(in the rows, 128 means zero)
Each row is followed by its class. Each block has new classes.
[128 127 126 177 127 133 130 137 136 160 136 116 139 128 136 140 107 122
 124 158 125 121 139 126 116 127 127 133 143 175 140 158 125 114 165 143
 130 107  83 158 122 156 128 161 119 122 130 128 132 111 131 140 121 141
 133 120 109 125 100  94 113 132 130 139 141 120 129]  E
[136 124 129 173 135 121 122 120 164 134 132  88 164  54 102 195 102 106
 133  24 166 116 119 123 144 143 122 107 169 192 165 108 147 135  70 153
 123  66  44 140 106  94 138  63 142 143 151 137 135  98 119 150 195 136
 150 213  89 123 136 139 137 135 144 195 131 105 125]  W
[118 160 111 174 141 125 133 151 167 135 131 120 141 138 117 148  99 130
 128 122 141 122  96 122 140 122 100 127 170 181 147 114 122 120 120 144
 115  77   4 132 113 114 126 110 142 129 127 129 138  31 136 137 133 138
 111 183 120 124 143 110 148 135 115 158 113 123 123]  W
[129 130 110 116 128 144  99 121 155 137  74 139 127 108 127 126 132 125
 128 153 130 116 115 125 132 105 108 125 127 150 118 109 118 126 114 114
 119 158 150 119 113 107 128 136 121  94 138 139 125  90 139 129 173  93
  95 212 121 132 150 143 159 137 130 119 107 121 128]  X
[140 134 120 156 122 125 120 140 150 126 143 122 121 112 135 114 133 124
 130 134 133 141 168 135 125 135 125 119 135 161 117 123 140 119 117 128
 132  88  67 138 137 132 181 139 143 140 143 149 121  57 127 135 139 135
 100 196 128 125 148 151 133 134  97 141 127 119 137]  X
[131 157 137 140 104 123  81 120 136 157 158  89 141  75 109 124  79 100
 148 131 141 143 138 112 139 130 116 116 170 165 115 118 148 120 109 119
  91  75  13 146 121 108 149 156 126 141 141 165 107   4 122 127 169  85
 131 252 137 136 139 172 158 143 109 118 154 128 122]  L
[122 123 143 162 129  93 167 121  98 106 153 164 115 169 117 141 235 144
 111  94  84 156 110 133 119 118 150 127 100 141 142 135 121 136 164 103
 145  55  68 118 140 167 131 120 134 105 112  97 155 139 119 127  46 152
 151   4 120 118  59  71 115 137 139 116 110 108 139]  W
[135 123 138 162 135 130 150 113 110 130 118 149 103 146 117 129 148 136
 117 135 122 151 104 126 134 168 134 127 125 140 133 124 150 125 112 110
 130  82  90 120 124 138 128 144 130 122 129 119 145 109 132 124  94 122
 103  83 131 105  88 100 130 118 139  99 123 139 138]  W
[117 149 141 155 121 126 122 125 142 165 146 105 149 147  66 124 203 100
 142  39  88 130 119 116 118 124 138 132 116 173 140 114 153 153 158 140
 121  73  85 149 140 118 124 120 138 160 145 156 126  27 126 163 145 110
 137 169 145 117 135 144 172 110 125 118 119  99 164]  B
[123 126 142  97 131 124 117 136 125 149 110 102 133 111 123 146 248 127
 129  72 118 151 153 125 133 121 120  95  75 139  94 101 124 142 123 103
 118 152 194 128 147 126 120 123 144 136 124 142 120 209  90 144 146 153
 156 109 138 105 133 156 147 107 137 124 136 148 144]  W
[132 149 131 170 110 168 105 120 168 151 154 114 179 121  78  84  61  82
 135 114 128 154  98 117 157  92 123 122 177 219 135 107 137 112  94 148
 112  51   4 153 117 105 143 154 130 136 129 152 122   4 126 148 128  84
  67 252 111 110 142 185 205 139 102 107 143 112 159]  X
[118 130 117 126  79 153 121 117 130 109 136 135 188 143 130 125 144 127
 129 136 111 133 113 129 150 100 123 137 124 200 141 103 105 144 158 143
 144 120  95 119 116  97 131 106 125 138 117 135 126  48 133 145 169 101
 106 172  92 103  88 147 163 143 125 152 140  93 135]  X
[114 128 120 127 131 148 121 128 134 116 133 156 143 184 138  86 108 147
 123 185 110 122 106 126 132 116 136 135 105 158 112 121 121 122 152 141
 135 157 146 118 118 119 117 139 119 116 113 150 137  81 122  97  76 111
  90  99 133 134  99 116 141 120 115 109 129 112 136]  Q
[113 130 149 137 127 108 129 122 118 110 149 129 148 114 116 159 252 174
  15  95 117 140 139 128 118 123 103 134 131 183 129 135 126 149 149 139
 125  83  73 147 140 154 136 113 152 144 137 141 128  93 116 153 101 150
 162  49 117 130  62  97 119 127 115 124 123 111 167]  B
[112 128 141 141 136 128 113 106 117 120 135 158 130 145 146 132 210 148
 132 154 116 112 116 150 125 133 129 124  84 175 107 109 129 111 175 117
 137  98  82 115 157 122 116 149 118 152 113 142 108  57 130 134  95 132
 109  98 120 104  86 144 132 138 116  81 145  90 120]  X
[116 135 138 111 114 134 134 164 105 125 142 149 153 175 124  73 199 138
 145 197  99 144 110   4 127 160 129 135 115 156 106 132 144 125 154 117
 141 122 100 115 105 114 135 185 111 142 112  96 120   4 132 137 108  82
  95 112 126 138  72 144 150 142 116  54 140  70 134]  L
[121 128 126 121 135 135 126 109  92 119 143 135 118 115 130 133 177 139
 127 122 109 151  93 168 142 113 143 124 117 189  78 116 131 112 139 103
 118 102  90 120 142 131 127 139 142 135 124 137 116 163 112 127 109 133
 150 102 124 138  99 143 120 123 109 123 135 114 116]  L
[112 123 140 102 141 106 138 134  81 123 125 144 121 191 114 102 215 163
 125 189 121 121 193 151 117 137 150 125  87 108 131 137 120 147 168 123
 135 158 195 157 138 138 116 146 136 104 119 112 121 180 128 122  77 132
 159  58 134 132   8  67  86 129 133  66 123 108 134]  W
[118 127 120 121 133 123 119 129 139 125 117 149 117  46 123 113 234 142
 151 154 126 141 116 186 131 127 135 126 111 128 125 115 124 138 148 125
 117 124 163 133 119 125 111 139 141 134 123 133 102 110 139 120  29 133
 107 103 148 102 134 141 149 133 153  86 126 128 138]  W
[127 148 113 132 129 131 120 113 123 140 148 143 168 155 122  85  50 126
 151 160 122 155 114 101 135 116 136 125 158 174 160 140 128 116 104 137
 142 101  62 135 101 123 126 164 111 133 124 153 138   4 125 160 176 105
  94 187 141 134 122 140 144 179 122 123 129 122 109]  W
[116 138 118 109 106 123 103 131 135 144 135 121 125 120 164  88 138 145
 132 159 110 107 146 133 127 105 120 124 136 148  78 132 124 103 148 142
 123 136 104 160 134 118 134 174 108 151 136 145 117  93 111 136 121 180
 123 160 132 125 174 170 120 132 113 154 126 118 116]  L
[104 144 109 123 122 129 120 125 136 137 165 115 155 123 113 103 101 115
 130 131 103 147 129 121 139 129 126 127 152 169 103 128 129 114 126 252
 138  94  37 125 135 116 130 171 113 143 127 147 132   9 125 143 132 119
 122 185 108 136 109 154 145 111 109 112 146 119 146]  Q
[128 150 138 173 121 109 102 139 156 142 108 101 156 108 129 140 163 131
 129 130 135 136 137 116 128 130 139 146 155 192 153 139 128 120 113 145
 119  72  39 127 139 129 118 143 119 126 122 154 139   4 131 135 131 130
 128 192 123 123 117 128 141 150 133 116 116 119 126]  W
[121 140 120  95 130 166 119 130 140 126 110 117 142  90 124 133 179 121
 124 139 127 113 142 124 123 111 139 138  96 156 120 117 120 149 144 138
 141 154 175 135 117  84 113 114 137 141 125 139 109 136 143 147 200 107
 104 150 113 135 105 149 142 149 125 115 154 125 131]  H
[126 126 149 128 123  97 138 129 105 119 136 139 103 147 130 146 213 154
 125 155 190 134 115 130 126 116 141 122 107 135 102 130 128 138 144 124
 142 124 162 114 117 130 123 144 136 141 134 132 131 141 123 134  90 127
 130  47 135 139  86  87 104 139 134  83 130 111 127]  W
[114 140 144  97 105 104  97 136 159 108 166  93 192 143 104 125 180 139
 136 113 154 129 145 126 129 117 141 120 129 218 160 119 112 160 109 149
 135  91 101 132 105 125 136 130 156 158 136 165 128   4 122 160 153  88
 137 172 128 133  95 119 147 132 114 112 165 109 139]  B
[128 151 137 125 114 116 118 116 130 120 123 133 131 113 130 163 112 120
 134 121 136 147 128 133 142 129 124 138 145 156 135 112 134 122 118 136
 115  95  66 118 109 119 139 117 109 138 131 141 137  57 133 127 154 129
 112 172 101 101 104 130 142 147 130 145 132 109 123]  W
[ 96 143 128  70 124 139  96 107  91 126 128 198 132 129 148 121 191 125
 122 197 111 133 138 142 137 128 132 135 105 173 104 107 110 128 176 115
 151 133 141 131 132 111 125 144 103 139 130 149 109 114 125 109 112 114
 126  83  85 137  70 149 120 123 118  88 136 108 123]  L
[135 130 126 113 125 123 144 138 129 135 127 113 139 145 130 110 136 154
 127 126 121 114 140 126 125 117 124 128 120 118 144 121 112 144  72 122
 130 153 175 149 119 135 132 126 106 127 125 146 125 123 125 148 138 116
 128 158 143 125 148 146 158 131 119 154 104 147 157]  B
[106 120 124 103 123 134 128 130 120 120 137 134 138 146 115 121  99 116
 126 120 116 130 104 132 126 130 124 118 133 137 142 118 134 127 119 145
 141 139 116 119 118 108 130 133 121 131 129 124 150 119 130 120 161 103
 122 104 114 127  96 135 136 114 129 138 142 104 127]  E
[137 129 134 115 147 144 136 133 119 147 131 116 136 143  95  88  40  93
 127 120 121 133 116 116 112 119 120 133 133 112 142 144 111 120 118 142
 112 145 136 117 108 113 133 142 133 178 122 124 133  74 112 140 140  61
 114 145 143 134 129 132 145 121 116 130 144 126 140]  Z
[126 126 136 115 107 139 108 134 138 147 119 115 176 144 122 125 118 129
 141 128 140 105 150 118 133 124 117 129 130 148 153 135 121 139 124 152
 135 134 112 157 115  88 132 129 119 139 152 143 117  73 132 143 162  81
 117 170 127 136 126 138 136 124 117 134 133 144 146]  B
[109 136 147 119 133 123  76 144 128 130 142 145 132 131 146 151 201 111
 133 158 118 142 128 135   4 126 135 132 130 184  97 101 138 103 141 111
 151 114  92 114 139 112 133 139 133 134 128 155 102  94 158 131 134 126
 117 107 102 129  59 136 123 137 132  86 147 111  88]  L
[127 131 133 118 127 118 130 134 140 144 137 125 157 126 126 128 146 144
 134 140 109 111 134 132 122 128 145 140 119 160 133 152 120 133 129 139
 130 137  67 137 127 134 130 120 115 128 135 115 130  83 127 144 148 143
 121 138 119 126 129 130 129 130 129 149 118 129 130]  B

Each row is followed by its class. Each block has new classes.
[123  96 118 126 120 132 149 152 120 108  97 126 123 115 113 130 111 128
 118 101 123 130 120 138 102 122 125 158 148 128 134 124  67 128 114 118
 105 138 125 125 152 137 150 136 143  97 149 139 196 146 136  74 120 110
 120 134  78 139 158 130 123  40 156  96 122 149 126]  R
[148 123 106 103 126 157 133 116 147 109 120 161 144 111 112 123 131 131
 133  87 125 140 116 127  99 128 117 143 121 121 129 125  73 133 118 147
 117 147 145 127 133 164 161 118  93 103 148 120 158 108 141  75 129 128
 124 113  86 143 122 122 100  82 150  90 145 135 133]  P
[129 118 133 111 106 145 121 102 126 111 122 140 136 121 106 122 123 123
 136  90 130 144  98 121 108 121  99 143 124 115 142 152 109  75 134 122
 137 130 140 146 143 148 131 107 122 123 140 125 158 109 136 129 105 129
 140 123  84 144 105 112 120  75 137 115 114 147 131]  R
[157  85 126  98 126 119 135 115 116  97 121 142 129 124 112 121 135 127
 122  95 133 137 130 119 122 121 122 158 140 106 102 126 117 123 109 137
 139 149 135 139 152 166 145 128  87 118 119 110 177 102 122  83 121 133
 125 116  86 127 136 116 118  98 143  98 135 117 132]  P
[124  99 134  97 113 127 138 126 117 115 102 145 121 117 104 112 135 120
 111 105 131 149 129 119 101 117 109 167 134 112 116 123  94 128 118 119
 145 137 129 137 175 169 146 121 123 115 154 123 189 121 126  78  92 122
 125 116  84 135 141 116 118  73 160 102 129 131 118]  R
